Below is a small trained network, with its code and all its weights. Each question gives an input and a target symbol and asks what happens when units are switched off, that is, made to give their printed mean instead of their output.

import numpy as np


def w(rows, s, z=0):
    codes = np.array(rows[::2]) - 128.0
    scale = np.full(codes.shape[1], s)
    scale[-1] = z or s
    return codes * scale


def f(y):
    return np.maximum(y, 0)


def softmax(a):
    e = np.exp(a - a.max(-1, keepdims=True))
    return e / e.sum(-1, keepdims=True)


def log_softmax(a):
    a = a - a.max(-1, keepdims=True)
    return a - np.log(np.exp(a).sum(-1, keepdims=True))


def net(x, mask):
    ids = ['Σδζθλφ'.index(c) for c in x.split()]
    T = len(ids)
    res = E[ids] + P[:T]
    q, k, v = (res @ M[0].T for M in (Q, K, V))
    z = softmax(np.where(np.tri(T) > 0, q @ k.T / 2**0.5, -1e9)) @ v
    res = res + np.where(mask[0], z, O[0][:, -1]) @ O[0][:, :-1]
    y = f(res @ A[0][:, :-1].T + A[0][:, -1])
    res = res + np.where(mask[1:13], y, B[0][:, -1]) @ B[0][:, :-1]
    return log_softmax(res[-1] @ U[:, :-1].T + U[:, -1])


Q, K, V, O, A, B = {}, {}, {}, {}, {}, {}
E = w([
[150,168,86,153,171,110,115],'Σ',
[194,130,255,88,219,95,117],'δ',
[220,54,149,113,83,106,102],'ζ',
[76,56,175,170,83,167,130],'θ',
[108,115,106,182,179,167,100],'λ',
[35,115,56,86,189,153,247],'φ',
],0.017)
P = w([
[48,10,188,116,206,176,107],'0',
[212,176,105,143,74,174,159],'1',
[155,90,165,201,128,84,179],'2',
[229,177,104,112,92,197,152],'3',
[168,90,131,211,170,68,180],'4',
[219,170,124,90,105,221,161],'5',
[171,103,114,155,222,79,174],'6',
[226,153,145,90,103,239,145],'7',
[210,110,115,219,170,42,179],'8',
],0.012)
Q[0] = w([
[183,156,131,130,120,253,170],'H1',
[121,106,98,153,141,126,127],'H1',
],0.012)
K[0] = w([
[33,2,109,2,161,237,12],'H1',
[243,55,110,20,86,207,132],'H1',
],0.0061)
V[0] = w([
[166,41,183,155,16,125,99],'H1',
[101,68,9,254,157,221,206],'H1',
],0.0074)
O[0] = w([
[13,42,3,81,143,133,87,147],'H1',
[142,147,188,65,148,68,23,4],'H1',
],0.014,0.0028)
A[0] = w([
[174,163,82,61,65,180,108,202],'N1',
[180,185,54,118,213,167,89,185],'N2',
[180,136,155,132,145,139,59,31],'N3',
[57,216,132,13,53,62,40,79],'N4',
[122,10,97,174,250,75,80,211],'N5',
[146,98,208,144,101,170,121,217],'N6',
[106,165,144,213,254,113,151,91],'N7',
[42,78,154,202,209,92,170,47],'N8',
[61,147,107,231,147,141,110,213],'N9',
[176,97,112,28,110,42,49,122],'N10',
[156,47,124,107,228,69,194,198],'N11',
[78,127,152,159,168,51,64,254],'N12',
],0.0081,0.0048)
B[0] = w([
[105,86,218,240,108,86,73,157],'N1',
[95,29,181,78,72,94,237,171],'N2',
[201,142,113,121,54,168,113,172],'N3',
[68,221,101,134,254,203,85,164],'N4',
[48,198,48,42,20,185,185,234],'N5',
[150,77,81,108,100,125,144,197],'N6',
[76,146,167,164,42,151,136,203],'N7',
[103,152,190,105,87,96,59,195],'N8',
[150,75,207,31,195,78,82,175],'N9',
[84,151,93,153,145,127,108,191],'N10',
[155,127,167,112,191,80,50,252],'N11',
[156,71,109,165,184,167,248,178],'N12',
],0.0073,0.016)
U = w([
[146,136,138,166,161,197,203,103],'Σ',
[100,128,248,123,83,51,127,167],'δ',
[129,254,158,134,75,213,149,2],'ζ',
[101,170,129,162,180,170,121,112],'θ',
[119,98,161,183,247,112,82,198],'λ',
[181,97,90,71,140,84,124,184],'φ',
],0.0069,0.0036)

Each question gives the input, a string of symbols that net reads in full, and the target symbol t.
The units are the heads (2 rows each of Q, K, V and O) and the neurons (one row each of A and B). Each row of codes is followed by its name. A weight is (code - 128) times the scale printed after its matrix; where a second scale follows, it is the last column's (O, A, B and U).
mask holds one flag per unit, heads first, then neurons. A switched-off unit (its flag False) gives its mean, the last column of its rows in O or B, instead of its output. The means were averaged over made-up inputs and are rounded, as every weight is.
A unit's drop is (log p(t) with every unit on - log p(t) with that unit switched off) / (log p(t) with every unit on - log p(t) with every unit switched off).
The circuit of an input: a set's keep is (log p(t) with only the set's units on - log p(t) with every unit switched off) / (log p(t) with every unit on - log p(t) with every unit switched off). Starting from the 12 units with the biggest drops (on a tie, the unit counted first), units are removed one at a time, each time the one whose removal leaves the highest keep (on an exact tie, the one counted first), for as long as the keep stays at least 0.8.
units of the circuit, in order: the units of the circuit, biggest drop first
unit that matters most: the unit with the biggest drop
top k neurons: the k neurons with the biggest drops, biggest first
drop of u: that unit's drop, to one decimal
input λ δ φ δ ζ ζ φ Σ, target λ: top 4 neurons : (N5 N4 N1 N7)
input Σ ζ θ, target φ: units of the circuit, in order : (H1 N7)
input φ Σ φ, target λ: unit that matters most : N5
input θ δ δ φ δ φ, target θ: units of the circuit, in order : (H1 N4)
input θ δ φ δ φ φ δ ζ, target θ: units of the circuit, in order : (H1 N4 N5 N10)
input θ δ ζ θ, target θ: top 2 neurons : (N4 N5)
input λ φ δ ζ, target λ: units of the circuit, in order : (N5 H1 N4)
input Σ θ θ, target θ: top 2 neurons : (N5 N4)
input ζ ζ δ φ δ θ, target φ: top 2 neurons : (N7 N9)
input δ ζ φ, target φ: units of the circuit, in order : (H1 N9)
input λ δ Σ λ, target λ: units of the circuit, in order : (H1 N4)
input δ Σ λ, target δ: units of the circuit, in order : (N9 N4 N8)
input δ Σ φ δ φ φ Σ, target δ: units of the circuit, in order : (N2 H1)
input φ δ θ δ λ, target δ: top 2 neurons : (N9 N8)
input Σ δ Σ ζ, target δ: unit that matters most : N1
input δ δ δ φ δ Σ φ δ φ, target δ: top 2 neurons : (N8 N7)
input δ δ δ θ θ Σ δ θ Σ, target δ: drop of N6 : 0.1
input λ δ ζ ζ ζ ζ, target λ: drop of H1 : 0.4
input ζ φ θ δ, target φ: drop of N12 : 0.0
input δ φ φ δ, target Σ: top neuron : (N8)
